In the rows, zero is written as 128.
Each row is followed by its class.
149  138  145  118  70  112  139  97  129  156  111  113  138  122  143  140  138  110  145  120  114  117  156  128  100  146  107  127  130  101  137  140  127  114  117  156  80  122  122  128  139  131  113  95  115  120  126  131  131  141  87  112 : supon
180  99  90  110  164  132  168  119  72  136  132  125  63  147  121  127  150  112  153  109  126  169  132  179  101  152  135  137  150  111  182  97  134  162  124  113  158  105  129  154  133  103  101  187  131  132  79  97  125  77  121  125 : mub
134  160  77  115  151  176  119  126  70  69  128  131  137  112  110  143  141  117  66  139  136  115  118  125  161  102  117  106  97  113  140  121  123  144  135  119  125  121  119  117  121  109  121  140  166  140  125  175  113  189  202  155 : kubid
142  108  109  106  159  157  130  94  99  149  128  108  136  117  137  142  157  105  96  104  137  145  110  125  97  135  130  131  136  121  150  105  150  124  120  107  140  104  128  119  136  129  133  117  132  139  138  125  98  151  171  136 : peluf
133  125  137  128  140  135  141  128  101  131  117  126  109  131  128  121  130  105  120  129  134  146  124  157  122  119  136  139  118  125  142  102  132  156  130  118  163  117  133  117  149  111  142  152  105  129  116  130  120  121  133  126 : ros
161  125  123  153  103  125  130  94  112  113  154  150  113  143  119  123  112  159  111  121  116  109  148  159  153  114  133  119  140  96  131  122  110  138  146  140  121  133  157  122  120  127  171  126  122  137  111  105  128  88  110  138 : ros
141  118  84  127  156  134  135  134  83  122  164  136  122  138  124  91  132  144  99  109  127  114  108  132  134  118  102  131  131  134  145  119  127  136  121  95  149  107  141  124  143  126  137  124  110  146  140  130  106  154  173  115 : gif
139  117  96  145  113  144  137  145  119  120  154  127  135  129  126  114  124  115  104  133  157  123  128  155  161  119  154  93  123  127  139  109  129  141  144  136  156  122  110  123  147  92  123  166  118  89  137  104  117  141  136  142 : zuto
109  125  148  130  145  135  120  164  127  134  157  114  131  138  128  113  135  122  164  116  168  148  91  103  140  159  129  120  126  154  121  119  147  127  130  129  168  102  102  130  140  112  94  165  115  107  138  122  124  157  134  107 : feda
125  92  148  179  109  149  138  133  156  152  107  91  137  115  138  152  128  83  142  124  134  171  136  134  121  107  123  128  114  120  121  97  121  172  133  144  146  133  122  122  163  110  109  168  126  67  122  116  138  172  107  146 : supon
85  120  189  126  140  115  118  134  135  154  95  102  160  105  136  113  139  92  138  135  116  129  104  87  113  125  95  180  111  131  83  127  144  123  112  132  120  108  123  113  134  133  119  88  106  129  146  153  129  203  126  119 : ros
104  126  157  156  88  134  110  120  163  163  78  105  177  92  148  144  128  80  113  140  129  125  141  112  131  104  106  145  102  130  96  127  124  152  127  153  117  131  112  118  163  118  104  103  120  76  137  143  131  209  107  139 : zuto
125  113  161  127  119  130  122  96  126  128  117  120  143  95  123  133  144  108  92  158  119  124  136  127  100  125  134  171  117  115  85  101  136  116  140  130  101  131  121  121  98  142  140  83  118  122  126  115  116  167  119  144 : lelir
146  132  113  120  126  140  133  91  114  148  142  117  144  125  142  127  140  103  99  103  135  116  114  124  126  135  117  132  134  124  161  126  134  135  122  120  134  97  132  123  157  124  126  117  109  128  140  123  96  166  133  124 : mub
156  128  159  136  103  117  113  97  136  156  104  136  130  139  129  149  110  164  163  95  102  106  148  112  136  141  114  111  137  103  120  160  124  114  132  146  113  137  143  132  123  129  143  99  117  130  118  117  145  96  92  123 : peluf
105  119  91  145  155  137  128  170  102  111  166  112  148  104  133  82  157  98  98  132  178  138  86  124  150  133  114  135  111  151  122  103  137  136  131  108  161  101  98  129  160  112  116  143  115  109  161  133  97  216  170  122 : feda
157  102  77  129  138  140  148  100  103  112  128  108  116  109  121  137  154  86  106  137  126  141  135  142  113  119  125  139  129  103  143  105  125  146  135  124  110  119  121  137  119  121  110  135  140  116  106  125  114  158  133  155 : mub
159  132  75  155  83  135  122  97  100  114  145  135  164  94  137  109  127  125  44  128  122  85  146  159  156  94  111  117  111  110  133  132  104  120  138  122  112  131  139  117  157  128  168  92  118  114  158  123  96  177  133  149 : peluf
118  108  153  160  138  158  124  137  145  126  100  108  125  127  122  164  121  118  156  135  122  167  130  123  124  108  137  125  114  122  111  101  130  163  131  141  146  136  131  122  117  111  118  159  143  104  106  133  145  138  134  147 : supon
120  162  144  112  91  127  135  137  121  160  104  105  151  111  152  98  122  80  120  122  141  124  119  113  143  138  102  143  98  150  143  126  134  155  106  127  145  101  126  120  182  102  108  116  79  100  172  151  111  203  131  90 : Diru
115  141  137  114  169  136  104  149  108  106  150  133  107  155  111  120  131  172  176  129  145  136  103  107  128  157  153  118  140  127  102  117  153  118  144  116  149  123  117  127  84  115  118  152  139  158  105  114  145  102  152  127 : tepem
119  165  95  137  119  175  136  98  112  140  147  92  175  86  144  138  152  50  56  115  172  126  104  109  140  110  95  140  108  137  155  100  138  144  133  114  138  96  112  112  181  105  120  124  121  102  174  144  74  239  175  139 : tevan
128  173  152  95  110  154  102  77  130  143  123  122  176  126  131  159  137  117  100  111  138  92  112  81  112  132  102  136  124  119  127  137  151  103  124  124  111  105  132  101  124  138  122  82  133  141  146  158  110  186  136  127 : tevan
115  166  136  85  157  180  141  121  108  150  101  101  129  120  135  133  156  67  91  124  164  156  93  115  90  135  148  143  114  151  160  90  167  162  117  97  170  87  112  105  152  103  114  141  114  135  132  152  91  186  186  112 : lelir
130  197  194  92  74  134  115  96  128  158  94  124  152  127  127  133  121  114  138  127  135  103  135  99  109  151  119  145  106  130  135  127  154  133  120  140  129  113  129  105  136  126  115  108  91  133  142  151  120  145  108  97 : tevan
136  96  47  166  183  175  129  139  112  94  133  127  119  118  123  160  145  87  83  120  156  162  114  151  138  86  140  101  134  112  149  92  111  179  147  99  160  118  132  135  152  106  156  177  152  102  121  127  107  149  167  176 : feda
144  116  81  123  155  148  142  150  71  117  130  136  86  154  108  112  131  155  158  119  118  149  132  146  138  120  110  103  127  116  148  115  127  165  122  114  154  120  139  143  126  88  111  181  140  136  94  126  143  115  156  127 : Nitu
123  70  115  169  162  147  133  119  129  127  143  100  130  117  134  147  140  124  126  114  126  155  111  119  123  119  110  141  144  112  118  105  123  136  129  120  130  128  133  128  121  135  129  119  138  110  120  116  123  178  148  156 : supon
121  159  57  116  122  163  146  129  110  136  130  79  145  101  163  132  147  44  91  121  157  150  102  120  156  110  84  116  100  149  163  119  133  154  109  107  139  98  119  126  201  81  93  144  114  93  168  141  88  242  175  127 : Diru
123  97  134  141  148  112  110  159  114  106  156  134  122  127  109  102  129  159  156  139  129  133  117  121  147  142  138  126  119  117  78  119  138  101  144  131  135  138  110  136  84  131  125  119  131  142  132  108  137  127  140  135 : peluf
181  134  192  110  77  104  151  98  129  218  112  126  104  160  140  122  130  132  185  98  115  135  153  158  67  182  137  142  146  138  178  113  146  134  116  141  161  106  136  122  179  125  118  139  75  102  108  84  129  39  44  70 : gif
151  102  100  140  131  130  125  126  125  103  176  132  119  130  126  116  135  126  123  145  153  140  135  157  146  146  168  115  135  115  115  98  131  116  157  131  137  131  118  130  106  123  137  146  145  112  133  95  129  106  115  146 : Diru
124  115  117  176  119  144  110  131  140  122  119  131  140  135  124  145  100  143  115  120  117  106  145  121  183  81  103  102  124  113  109  147  99  155  139  141  126  146  146  127  135  101  137  135  125  99  124  134  144  155  125  161 : zuto
121  160  141  110  129  154  105  111  116  107  147  129  138  140  122  135  136  142  141  134  152  122  117  116  126  148  166  108  129  124  121  112  155  107  141  132  139  111  113  110  106  115  122  139  140  147  116  116  124  106  141  130 : tepem
153  135  95  131  103  103  144  137  85  136  139  130  120  130  137  79  131  122  131  118  118  116  141  163  148  130  90  136  118  122  150  131  118  153  113  121  137  108  125  146  159  104  107  149  95  116  128  119  122  147  107  103 : mub
117  157  143  136  125  145  116  133  90  115  116  137  98  144  116  129  108  150  161  134  117  133  122  116  145  116  139  140  106  133  116  113  127  168  130  126  156  129  145  124  113  106  125  154  109  145  97  121  138  118  141  122 : tepem
133  119  139  150  146  148  148  143  115  153  126  106  112  123  135  125  137  88  135  111  148  172  115  155  132  118  124  139  112  148  163  94  129  180  135  106  180  118  120  121  191  102  114  183  99  69  133  119  116  149  141  115 : kubid
144  143  130  133  72  124  127  93  110  134  115  119  152  105  134  137  139  99  109  135  108  107  156  126  135  118  99  135  111  105  129  137  117  120  129  154  79  131  122  121  152  126  117  101  114  95  133  134  123  162  102  136 : kubid
132  169  121  123  136  163  109  100  104  116  138  125  153  119  123  143  126  135  93  110  143  98  106  96  141  120  109  121  114  122  136  129  138  136  128  110  144  112  139  110  125  122  132  117  129  136  145  157  102  178  165  133 : tevan
131  171  46  145  100  159  134  133  68  83  150  123  164  95  134  91  139  94  38  139  150  102  130  150  188  84  88  105  80  132  149  122  112  162  128  116  128  124  118  112  181  101  123  149  120  98  164  158  90  242  195  137 : kubid
129  161  175  144  89  139  116  114  130  145  109  129  142  123  122  140  113  109  138  133  133  120  147  113  136  121  119  145  100  125  116  121  128  155  135  145  141  135  130  115  133  118  119  141  109  107  131  134  131  144  100  124 : tevan
138  114  152  135  115  119  110  91  131  144  122  129  147  116  133  134  134  147  108  118  112  93  140  97  131  148  108  143  138  106  96  137  135  110  130  135  98  135  138  124  104  149  143  63  118  136  129  114  128  161  109  137 : lelir
110  100  132  147  119  134  123  128  126  162  139  97  167  109  143  108  135  106  120  105  132  120  116  97  142  120  81  135  131  132  121  134  122  130  125  125  114  104  116  127  164  119  120  93  98  99  166  135  116  223  141  129 : Nitu
114  104  164  149  87  115  109  124  163  127  133  109  171  108  137  128  131  126  127  145  132  120  132  107  120  144  128  132  123  112  82  128  139  81  139  165  92  138  100  118  117  147  111  88  133  111  142  121  133  170  103  145 : supon
152  109  198  135  85  106  120  97  133  145  100  147  112  141  111  130  117  148  152  137  103  121  174  134  108  150  151  157  129  108  84  114  129  122  145  155  108  154  133  127  86  144  137  105  110  128  95  100  156  81  65  131 : lelir
128  150  83  97  139  148  150  156  61  121  122  126  108  136  123  96  132  128  118  121  133  119  109  132  153  123  106  113  108  129  156  125  131  160  97  111  156  94  125  135  139  78  98  153  110  138  123  157  113  175  177  108 : zuto
158  118  127  125  84  108  122  99  104  139  154  149  135  139  129  109  126  157  110  105  122  92  134  136  144  148  109  130  138  114  130  131  120  118  124  133  114  112  143  135  130  141  145  103  100  130  134  114  122  128  87  112 : feda
136  107  149  116  136  122  127  136  126  125  158  139  120  146  118  105  130  148  143  134  148  125  125  144  128  157  163  119  135  118  118  112  141  109  139  140  148  119  107  124  111  115  109  143  129  130  108  103  134  90  115  123 : zuto
123  132  131  131  135  132  115  141  122  111  146  124  148  120  124  121  146  104  121  134  162  127  112  124  140  141  138  127  120  130  105  115  140  115  142  134  136  111  100  125  137  123  121  125  128  126  143  123  113  154  130  133 : feda
166  142  156  142  66  121  128  107  119  141  119  150  120  143  118  135  105  129  129  138  104  115  174  157  120  118  141  116  113  116  134  121  113  137  141  160  121  139  142  119  150  122  136  129  96  112  115  109  135  75  83  120 : gif
140  78  133  166  127  123  137  103  153  191  114  86  155  93  159  145  149  83  126  96  131  152  128  133  103  120  90  146  145  120  139  123  125  130  131  121  124  124  123  129  187  130  129  95  105  63  150  94  108  183  105  135 : peluf
124  129  92  123  176  156  133  166  84  80  172  140  104  150  108  98  134  144  129  130  159  143  93  159  157  128  155  100  127  126  139  102  141  145  134  96  193  105  121  122  114  96  137  198  150  142  117  133  122  124  187  132 : ros
153  146  130  117  115  133  109  95  80  78  126  152  112  130  92  153  119  175  128  152  98  102  154  124  139  126  120  138  114  91  89  128  122  113  137  145  85  149  144  140  45  138  128  109  153  168  91  139  144  109  119  156 : tevan
126  151  151  133  150  157  105  146  127  96  149  140  136  143  108  135  121  146  151  128  151  128  112  112  163  143  152  100  114  129  113  126  145  129  155  139  163  126  107  114  108  112  114  169  149  120  118  134  139  113  156  133 : kubid
118  157  148  123  73  110  137  123  100  160  135  113  154  105  161  69  129  106  119  119  144  100  123  133  137  136  101  167  98  151  138  115  134  153  110  115  151  96  125  115  183  121  120  116  51  111  159  106  98  184  104  77 : tepem
119  123  131  159  66  119  101  128  122  125  169  132  176  109  135  99  127  132  106  148  131  89  152  130  172  125  115  123  103  124  77  138  116  94  145  157  102  132  104  124  133  129  123  90  127  114  159  124  129  178  105  140 : Nitu
112  147  176  152  89  126  87  127  155  111  121  123  168  119  122  145  115  139  148  145  132  103  134  78  168  139  125  110  114  118  66  154  137  97  152  177  100  143  109  112  108  126  117  100  144  125  133  144  153  161  120  150 : ros
131  99  157  122  142  138  134  140  101  132  137  137  97  149  112  100  123  156  162  129  122  148  133  150  123  131  152  137  121  131  130  100  128  161  125  120  155  114  139  136  108  112  143  165  113  135  105  117  138  83  124  111 : Nitu
128  105  148  106  160  150  113  95  134  145  106  108  137  136  124  181  151  110  133  108  130  140  107  77  98  137  124  135  148  111  122  120  147  117  126  135  108  111  131  123  110  135  125  97  145  144  116  140  126  141  136  146 : feda
123  121  172  153  147  135  117  148  147  147  96  117  103  145  114  143  113  125  202  126  117  161  126  105  133  132  129  136  120  134  113  124  132  177  132  139  163  134  135  136  122  101  97  180  126  102  91  125  157  113  107  130 : mub
114  113  173  136  163  157  118  139  136  146  82  107  116  134  119  173  132  103  169  120  135  175  109  100  111  137  137  137  118  136  113  107  143  164  130  135  163  126  124  134  125  109  104  167  137  116  99  141  140  135  133  136 : feda
153  123  112  178  66  108  119  93  144  133  150  136  164  105  140  122  113  120  92  126  115  93  163  145  161  106  101  122  130  105  126  143  90  131  147  150  91  135  141  130  168  133  146  101  103  84  146  103  121  154  73  146 : mub
132  139  154  101  154  146  127  130  106  151  105  124  105  154  117  138  131  125  157  123  122  150  115  104  95  137  134  132  114  136  135  109  152  149  118  121  155  116  136  117  134  110  114  143  109  145  108  137  127  108  157  108 : gif
108  71  113  178  145  140  137  165  151  132  160  108  133  117  128  113  133  103  136  136  159  155  118  136  152  123  146  111  124  130  113  100  126  141  153  129  158  136  102  131  143  97  107  171  127  67  131  101  133  171  137  150 : zuto
140  117  65  144  143  159  132  111  117  104  161  113  142  104  141  125  133  91  56  124  147  123  117  148  153  99  125  112  121  120  151  113  112  147  140  101  135  116  142  124  148  110  157  126  127  105  159  139  96  187  168  151 : Diru
152  153  132  124  101  125  129  121  99  114  128  144  115  137  115  104  112  123  122  142  124  119  146  162  146  121  148  133  107  129  144  115  120  160  129  133  150  128  135  123  134  114  133  151  99  126  117  111  119  100  113  124 : mub
125  135  148  151  71  113  151  135  142  185  116  111  144  111  160  84  119  82  118  116  145  117  145  156  144  120  98  131  104  149  157  127  118  162  119  130  150  115  126  119  220  90  118  139  52  59  157  114  108  180  86  92 : zuto
133  112  111  153  139  147  123  139  117  105  160  116  135  108  124  122  141  122  101  143  156  125  118  120  148  136  147  112  121  125  100  105  140  122  159  126  143  131  100  118  112  117  120  133  138  110  136  111  120  186  152  151 : lelir
134  159  110  89  113  143  117  88  119  126  95  98  152  103  137  158  149  83  87  141  122  118  128  94  108  133  110  132  107  111  119  132  142  106  121  141  72  118  122  125  118  122  107  71  151  147  145  163  111  196  151  139 : Diru
138  74  102  189  106  108  127  106  113  111  165  132  146  102  138  99  130  134  70  130  122  103  145  154  169  100  100  152  127  105  93  120  100  123  147  130  103  144  142  128  132  147  172  94  120  116  145  106  116  179  112  160 : ros
148  148  119  135  54  112  110  106  98  108  127  151  143  127  119  133  115  145  115  142  102  87  164  125  154  117  105  112  109  101  106  152  104  113  125  173  78  138  134  137  111  128  132  103  120  130  125  126  135  139  85  136 : feda
125  145  108  124  77  119  130  136  82  127  142  119  142  118  129  85  126  125  122  127  121  99  141  128  154  127  80  125  109  128  127  138  117  138  108  136  108  110  131  136  151  109  109  114  94  115  146  137  118  181  130  112 : Nitu
118  131  139  112  143  135  101  116  115  99  152  125  133  134  115  129  141  147  143  139  145  124  111  110  119  148  153  133  139  118  95  112  148  93  152  126  115  122  107  117  89  134  119  117  145  156  109  109  134  125  138  145 : tepem
167  128  118  146  91  139  101  86  119  114  126  147  147  116  121  151  112  153  83  125  109  91  158  137  151  109  134  106  125  97  112  141  114  114  150  149  103  146  142  120  107  136  156  100  149  135  126  126  127  117  117  161 : peluf
158  134  32  166  103  151  144  154  53  98  152  135  117  101  133  102  128  106  75  135  138  123  151  188  182  80  109  92  99  116  162  119  97  176  134  115  151  127  133  136  175  85  134  175  118  97  144  129  109  180  165  142 : peluf
139  139  185  111  128  122  139  120  115  165  121  129  105  142  120  116  129  128  172  115  129  138  118  133  102  156  129  164  122  136  142  105  147  150  114  112  163  110  140  126  130  125  120  146  87  120  119  117  125  108  93  91 : tevan
144  137  169  166  48  139  124  108  153  144  110  128  139  127  133  161  105  114  141  133  119  135  173  142  132  117  140  111  106  107  120  123  107  145  138  177  116  147  132  121  148  117  121  143  128  92  113  114  140  112  73  140 : supon
139  154  106  164  104  154  109  104  112  98  144  138  156  112  113  150  115  132  84  133  130  88  141  116  172  94  106  117  109  103  113  130  106  144  145  132  116  139  146  119  117  124  148  114  135  114  142  138  118  181  134  159 : tevan
147  144  117  102  103  136  145  108  113  149  101  116  120  132  132  136  136  111  124  123  116  118  136  134  110  133  111  124  127  114  146  135  133  128  114  142  116  113  126  132  143  100  99  120  121  124  105  136  131  138  119  124 : zuto
125  103  131  165  141  139  114  108  118  114  142  128  133  112  125  137  131  149  103  132  114  112  134  114  148  119  122  148  132  110  85  118  121  125  139  125  114  133  139  129  91  137  146  89  132  131  123  115  125  164  133  151 : lelir
143  125  105  149  95  118  127  116  127  131  119  117  141  114  134  125  129  109  133  130  118  120  150  126  142  119  95  121  117  108  125  141  115  150  126  138  102  132  129  136  152  116  98  132  117  90  125  123  128  180  105  133 : mub
125  92  129  185  114  135  113  141  142  107  156  118  152  102  125  134  133  121  109  150  148  123  141  116  166  126  143  115  116  118  67  115  123  112  169  149  114  154  96  125  106  124  119  114  143  90  138  111  135  197  128  163 : lelir
148  87  89  159  122  131  129  108  119  136  151  106  156  85  147  113  146  94  65  118  139  121  129  154  134  102  108  137  128  119  131  115  115  134  140  109  115  124  126  125  159  137  156  97  105  95  162  109  89  198  139  149 : peluf
124  107  137  108  92  80  134  110  111  161  103  100  163  86  147  91  160  98  118  127  108  102  120  96  102  162  71  191  121  125  103  135  135  97  101  131  69  104  104  145  143  157  108  50  87  128  156  122  116  218  91  101 : feda
142  130  154  138  114  137  120  97  142  149  113  125  126  149  126  160  119  133  140  104  122  123  135  115  130  130  120  111  148  106  141  136  132  138  138  140  121  127  152  114  140  119  141  125  126  121  113  125  138  120  117  133 : ros
125  140  147  160  101  153  97  103  158  135  105  113  175  110  140  184  123  103  107  117  132  110  139  81  150  108  103  112  124  117  105  147  117  131  140  165  100  126  133  119  151  125  123  100  142  108  143  145  123  176  113  154 : feda
138  119  126  118  178  163  129  103  103  138  139  114  128  126  135  141  154  116  109  97  143  147  101  125  121  133  124  138  131  133  157  111  146  142  130  103  148  104  126  119  142  125  131  137  131  125  127  137  105  142  170  128 : kubid
152  103  123  149  158  165  119  92  156  147  102  115  129  131  128  195  138  111  119  113  128  152  141  122  104  115  157  99  137  101  140  113  133  139  149  130  133  141  141  114  141  121  149  141  158  115  111  103  132  95  129  159 : peluf
147  86  81  137  161  128  134  113  104  116  148  123  120  120  134  117  140  130  90  120  125  130  114  143  142  130  113  155  140  113  122  101  126  132  130  102  128  115  143  140  118  130  140  107  140  131  137  109  115  161  146  139 : Diru
131  124  175  110  133  139  140  96  121  172  110  97  137  106  136  144  160  70  122  129  143  153  120  132  72  144  132  181  121  123  137  86  155  128  128  117  135  107  110  119  139  132  119  103  108  116  137  122  103  162  110  120 : tevan
132  80  94  114  167  129  147  151  99  118  186  142  111  137  124  67  153  134  107  137  155  138  111  185  121  147  161  133  141  130  141  83  139  117  130  96  172  99  106  129  116  114  131  161  127  130  120  103  117  112  138  122 : zuto
156  77  137  150  138  139  158  125  109  145  136  137  71  148  118  132  130  129  144  123  131  170  152  179  116  130  168  132  130  119  147  79  125  171  141  110  175  142  140  135  117  110  142  183  111  101  91  87  138  76  107  129 : lelir
104  137  152  140  125  159  114  114  133  136  114  96  169  85  129  154  147  63  101  148  151  140  112  104  108  108  114  164  104  123  103  98  138  148  137  127  134  123  115  111  138  129  111  116  126  95  147  157  110  216  142  156 : tevan
107  101  105  163  164  156  119  159  136  129  156  92  156  111  133  138  149  82  126  135  161  156  98  103  135  119  118  113  117  145  108  107  144  129  146  125  154  120  91  117  154  106  90  151  143  85  146  128  116  216  183  142 : gif
138  100  103  154  181  165  118  112  127  118  123  135  97  156  108  175  127  136  153  113  121  165  121  124  129  112  134  117  149  101  143  110  133  171  140  119  160  131  156  136  109  111  119  176  163  121  80  109  144  101  150  163 : mub
119  130  80  134  173  148  124  130  81  88  157  133  125  123  125  100  139  130  83  123  143  120  96  137  159  100  108  136  124  120  123  112  130  154  129  93  147  104  140  119  119  120  159  126  132  158  134  147  103  188  198  137 : ros
120  161  165  154  66  109  128  128  120  155  106  127  138  121  141  112  106  121  160  128  119  112  151  124  145  116  105  143  109  134  121  136  112  147  126  150  130  133  132  120  170  106  119  121  73  93  134  112  131  145  82  105 : tepem
166  128  59  145  109  128  149  119  85  113  136  118  123  110  127  103  141  94  86  134  128  128  147  173  139  103  106  118  119  114  161  112  114  164  126  121  122  123  129  134  167  108  107  153  119  99  132  111  100  175  129  141 : mub
168  113  112  103  82  131  146  54  119  152  115  107  143  101  150  144  169  66  81  134  132  133  162  158  76  139  133  151  129  99  162  107  139  116  129  145  84  110  113  130  148  140  116  102  130  122  125  114  99  136  94  141 : mub
143  168  89  97  108  144  147  126  81  132  135  109  137  113  130  112  149  85  100  118  158  114  108  127  120  138  92  125  115  118  170  120  144  151  113  104  137  97  119  125  165  107  98  133  96  109  149  150  96  212  157  111 : tevan
119  141  123  153  82  130  114  127  105  131  121  134  148  107  133  119  122  108  101  141  128  117  141  122  158  106  106  137  93  134  109  122  110  153  126  140  129  131  130  127  150  120  135  127  102  104  151  136  119  183  115  131 : feda
140  157  153  106  102  111  108  134  96  105  91  159  95  167  102  143  103  189  204  117  93  108  143  90  157  152  107  115  117  106  90  162  118  131  110  161  108  132  144  156  73  120  119  124  131  170  83  148  170  81  94  114 : feda
131  103  195  92  138  113  134  99  128  180  92  102  122  115  134  124  155  108  158  122  118  153  116  122  66  165  133  188  129  133  120  103  159  112  114  122  128  109  116  126  122  144  123  91  101  143  121  113  118  116  110  102 : peluf
136  175  135  78  123  135  132  112  86  131  106  114  127  127  116  132  140  127  131  122  132  117  110  97  105  155  91  146  114  120  136  122  152  127  108  118  122  112  126  126  122  117  90  115  127  149  121  152  115  176  155  108 : tevan
154  117  114  138  130  115  133  136  70  95  143  161  95  144  105  107  118  174  154  129  94  120  147  154  161  129  114  130  120  107  116  130  112  133  129  133  124  140  142  145  100  119  124  160  130  130  93  114  149  87  115  128 : kubid
149  162  153  90  136  135  133  102  100  147  142  136  115  156  120  117  129  152  144  94  134  111  106  122  110  162  116  138  145  125  164  127  151  127  110  105  153  96  144  122  125  127  126  128  99  151  126  126  112  109  125  95 : tevan
134  176  130  141  60  137  121  121  122  132  157  128  151  131  146  116  121  113  121  119  169  107  141  142  156  139  145  101  117  136  143  124  129  125  149  144  142  116  108  112  177  107  116  143  107  106  145  103  113  142  106  115 : tepem
